Here is a tiny trained network, its code and every weight. The questions are about switching its units off for an input and a class, where a switched-off unit gives its printed mean instead of its output.

import numpy as np


def w(rows, s, z=0):
    codes = np.array(rows[::2]) - 128.0
    scale = np.full(codes.shape[1], s)
    scale[-1] = z or s
    return codes * scale


def f(y):
    return np.maximum(y, 0)


def log_softmax(a):
    a = a - a.max(-1, keepdims=True)
    return a - np.log(np.exp(a).sum(-1, keepdims=True))


def net(x, mask):
    res = np.array(x, float).reshape(1, 3) / 4 @ E
    y = f(res @ A[0][:, :-1].T + A[0][:, -1])
    res = res + np.where(mask, y, B[0][:, -1]) @ B[0][:, :-1]
    return log_softmax(res[-1] @ U[:, :-1].T + U[:, -1])


A, B = {}, {}
E = w([
[155,219,89,208,254,184],'x0',
[239,95,93,195,54,24],'x1',
[226,231,216,32,133,45],'x2',
],0.0072)
A[0] = w([
[123,114,185,68,106,64,80],'n0',
[92,165,158,1,69,136,168],'n1',
[162,95,83,228,105,124,136],'n2',
[94,70,123,134,95,192,34],'n3',
[44,33,63,128,120,191,244],'n4',
[106,44,107,98,25,54,171],'n5',
[109,112,192,41,123,113,138],'n6',
[142,39,102,92,46,134,250],'n7',
[131,26,127,116,87,115,2],'n8',
[185,201,159,101,177,38,1],'n9',
[180,118,106,148,89,56,195],'n10',
[89,128,184,119,169,229,244],'n11',
[192,106,153,176,85,66,18],'n12',
[93,100,148,166,189,183,19],'n13',
[144,123,65,199,147,122,147],'n14',
[28,27,89,126,154,124,33],'n15',
[142,163,101,103,174,187,130],'n16',
[209,167,155,108,169,139,84],'n17',
[114,24,182,148,66,110,21],'n18',
[84,167,208,29,144,110,153],'n19',
[167,123,62,247,96,152,137],'n20',
[185,101,196,174,85,100,227],'n21',
],0.0086,0.0054)
B[0] = w([
[96,124,179,158,122,70,160],'n0',
[106,78,221,211,93,79,184],'n1',
[107,102,198,175,80,106,186],'n2',
[57,250,152,57,223,25,162],'n3',
[158,107,70,68,93,156,251],'n4',
[90,164,78,59,185,129,213],'n5',
[135,100,200,134,107,107,168],'n6',
[103,188,131,43,172,63,215],'n7',
[219,60,77,131,76,201,155],'n8',
[176,132,27,40,105,178,167],'n9',
[160,105,72,94,120,190,189],'n10',
[131,177,79,67,139,95,218],'n11',
[109,195,84,2,233,104,159],'n12',
[167,71,133,169,89,176,163],'n13',
[108,84,177,190,83,154,179],'n14',
[95,180,100,36,140,116,185],'n15',
[151,133,85,93,158,143,169],'n16',
[87,145,49,28,173,154,160],'n17',
[177,89,51,101,145,211,165],'n18',
[116,94,161,172,98,83,182],'n19',
[119,74,199,213,87,113,196],'n20',
[148,84,93,135,119,168,188],'n21',
],0.0082,0.013)
U = w([
[100,198,103,85,183,43,32],'0',
[152,68,65,112,125,252,128],'1',
[112,49,211,201,92,71,245],'2',
],0.012,0.0012)

Each question gives the input, the list of numbers given to net, and the class t.
The units are the neurons (one row each of A and B). Each row of codes is followed by its name. A weight is (code - 128) times the scale printed after its matrix; where a second scale follows, it is the last column's (A, B and U).
mask holds one flag per neuron, in row order. A switched-off neuron (its flag False) gives its mean, the last column of its row in B, instead of its output. The means were averaged over made-up inputs and are rounded, as every weight is.
A unit's drop is (log p(t) with every unit on - log p(t) with that unit switched off) / (log p(t) with every unit on - log p(t) with every unit switched off).
The circuit of an input: a set's keep is (log p(t) with only the set's units on - log p(t) with every unit switched off) / (log p(t) with every unit on - log p(t) with every unit switched off). Starting from the 12 units with the biggest drops (on a tie, the unit counted first), units are removed one at a time, each time the one whose removal leaves the highest keep (on an exact tie, the one counted first), for as long as the keep stays at least 0.8.
units of the circuit, in order: the units of the circuit, biggest drop first
most important unit: the unit with the biggest drop
top k neurons: the k neurons with the biggest drops, biggest first
drop when u is switched off: that unit's drop, to one decimal
input [2,8,3], class 1: most important unit : n10
input [7,8,0], class 2: top 2 neurons : [n20 n2]
input [2,7,8], class 1: top 2 neurons : [n9 n10]
input [-8,7,0], class 1: top 2 neurons : [n8 n18]
input [4,3,8], class 1: top 2 neurons : [n9 n7]
input [0,-8,-7], class 0: top 2 neurons : [n3 n11]
input [-4,-1,-7], class 0: top 3 neurons : [n3 n7 n15]
input [-1,-8,-6], class 0: top 2 neurons : [n3 n11]
input [-1,-2,-8], class 0: top 2 neurons : [n3 n15]
input [8,0,0], class 1: top 2 neurons : [n7 n3]
input [8,1,4], class 1: top 2 neurons : [n7 n3]
input [-3,-6,-5], class 0: drop when n3 is switched off : 0.1
input [-6,-6,-7], class 0: drop when n3 is switched off : 0.4
input [-7,-5,1], class 2: units of the circuit, in order : [n1]
input [-5,-7,-8], class 0: drop when n3 is switched off : 0.6
